[0 6 4 7 1]
6

[[-235 -448  981  256 -621 -252]
 [  82  307  139   29 -931 -329]]
-448

[-17  26 -27 -40]
26

[[926 669 703 716]
 [108 355 657 453]
 [204 751 592 592]]
669

[[3186 7872 6728 4770]
 [3689 4012 6001 4941]]
7872

[[3698 1709 7112 8533]
 [4624 3329 6408 7285]]
1709

[108 206 217  19  72  78]
206
---
-8	6	19	-16	-14	-37	-15
30	-1	-5	3	13	16	-1
-27	23	14	-10	-28	-29	-5
gives 30, 23

35	18	-8	5	-16	4
13	-4	4	22	-18	4
gives 35, 22

-3	23	34	-13	0	-16	7 gives 34, 23

14	4	27	-3	35	-14
-33	20	16	0	12	29
gives 35, 29

39	23	-9	15	11	-35 gives 39, 23

4	14	36	24 gives 36, 24

5	21	-12	2	7	36	6 gives 36, 21
---
[[ 30   6   8  -4  -2  37]
 [ 30  30  -5  -3 -15  13]]
6

[[-30  -7 -10 -11 -25]
 [  0   5  11  14   1]]
-7

[[-30 -19   5  -2]
 [ -6 -23  -9  -9]]
-19

[[ 31   8 -18   3]
 [ 36  31 -18   1]]
8

[[ 12   3  -7 -14  -6   9]
 [-14   3 -15  13  30  -7]]
3

[[ 17 -33   0   9]
 [ 14 -15  -4  14]]
-33

[[ -4 -29  34   7  -8 -35  -5]
 [ -4 -29  34   8  -8 -35  -4]]
-29

[[  5   2  -3  -5  -7  39]
 [  8  -6  -6  -5   6 -11]]
2

[[ 36 -17 -12 -17]
 [  2 -24  -7  11]]
-17
---
[[146  72 139 242  86  62 179]
 [ 98 244  78 189  66  64 100]
 [ 69  96 186  96  85 148  58]] -> 139

[[-18   9  15  11  -5  43]
 [ -2  -6  -1  14  13  -2]
 [ 28 -12 -27   6  47  -5]] -> 15

[[617 678 586 679]
 [184 647 711 413]
 [492 793 912 442]] -> 586

[[5 7 5 5 2 2 6]
 [5 5 6 4 4 5 3]
 [3 6 5 6 1 5 6]] -> 5

[[2678 4339 4308 8320 5258]
 [7494 9025 7019 4703 4114]
 [2675 4214 4149 8165 4868]] -> 4308

[[69 23 60 52 81 54]
 [58  5 61 43 86 52]
 [58 56 53 57 59 47]] -> 60

[[62 26 55 30 57 67]
 [70 26 52 18 79 70]
 [69 33 59 22 79 56]] -> 55
---
[[  3 -12  -6  14  21  -9]
 [ -1   4  -8  10  -1 -19]
 [ 12  34 -14  -2  -8  14]] | -14

[[ 0  0  0 26 30]
 [ 0  0 29 31 28]
 [ 0  0 -1  3 31]] | 0

[[ 12 -21  35   8]
 [-35  32  28  18]
 [ 32 -23  -2 -28]] | 32

[[-17   7   4   2 -10]
 [ -7 -15 -35  12 -12]] | -15

[-14   6 -15  16  -6 -19  39] | 16

[[-35 -19   0 -29]
 [  3   9   4  17]
 [  0  13 -25   5]] | 0

[ 33 -11 -17   1] | 33

[[-40 -33 -24   4]
 [-10 -14 -12 -27]
 [-12  -8 -11   3]] | -12

[-27   4 -13 -11 -24  29  12] | -11
---
[[ -8   6   6  -5 -14  19]
 [ 32  -2  -2  -8  -6   0]
 [-14  13  13 -20  14  24]] value 13

[[-7 37 15 -7]
 [-2 13  5 -7]
 [-5  3  9 -2]] value 9

[[  7  18 -37 -23  15]
 [ -4 -14  -9  11  15]
 [ 11 -12  36  14 -14]] value 36

[[  7   2  -2  -3  -7   5]
 [ -5  14  -5 -10 -19 -25]
 [ 15   6  -7  13  24 -36]] value -7

[[ -5   5   3 -19  -7]
 [-16 -17 -16   7  31]
 [  5 -18  -6 -10   8]] value -6

[[ 24  -6  -9 -37  -7 -31  24]
 [ 26  -6 -10 -35 -10 -36  26]
 [ 25  -6 -10 -36  -8 -34  25]] value -10
---
[[-167.344, 88.738, -45.408, -49.659, 52.627, 135.555, 101.497],
 [54.866, 74.042, -41.024, 51.125, 2.683, 40.750, -42.241],
 [-194.964, 130.820, -44.439, -71.447, 100.042, 176.698, 141.975]] Answer: 176.698

[0.156, 0.132, 0.030, 0.191, 0.063, -0.104, 0.110] Answer: -0.104

[15.2, -6.0, -2.9, -16.9, -3.7, 5.9] Answer: -3.7

[-16.649, 16.639, 1.352, -1.786] Answer: 1.352

[-1.027, -1.214, 1.496, -0.587, -1.722, -0.100] Answer: -1.722

[-144.734, -26.388, 167.534, 54.569, 44.936] Answer: 54.569
---
[19, 47, 82, 64, 94, 41, 15] -> 64, 94
[849, -974, 141, -273, -311, 248, 306] -> -273, 849
[[73, 171, 80, 94, 149], [217, 181, 74, 154, 49], [84, 69, 149, 78, 51]] -> 74, 217
[851, 485, 456, 195, 546] -> 456, 851
[3704, 4827, 8311, 2246, 4513] -> 8311, 8311
[35, 73, 84, 237, 112, 92, 98] -> 237, 237
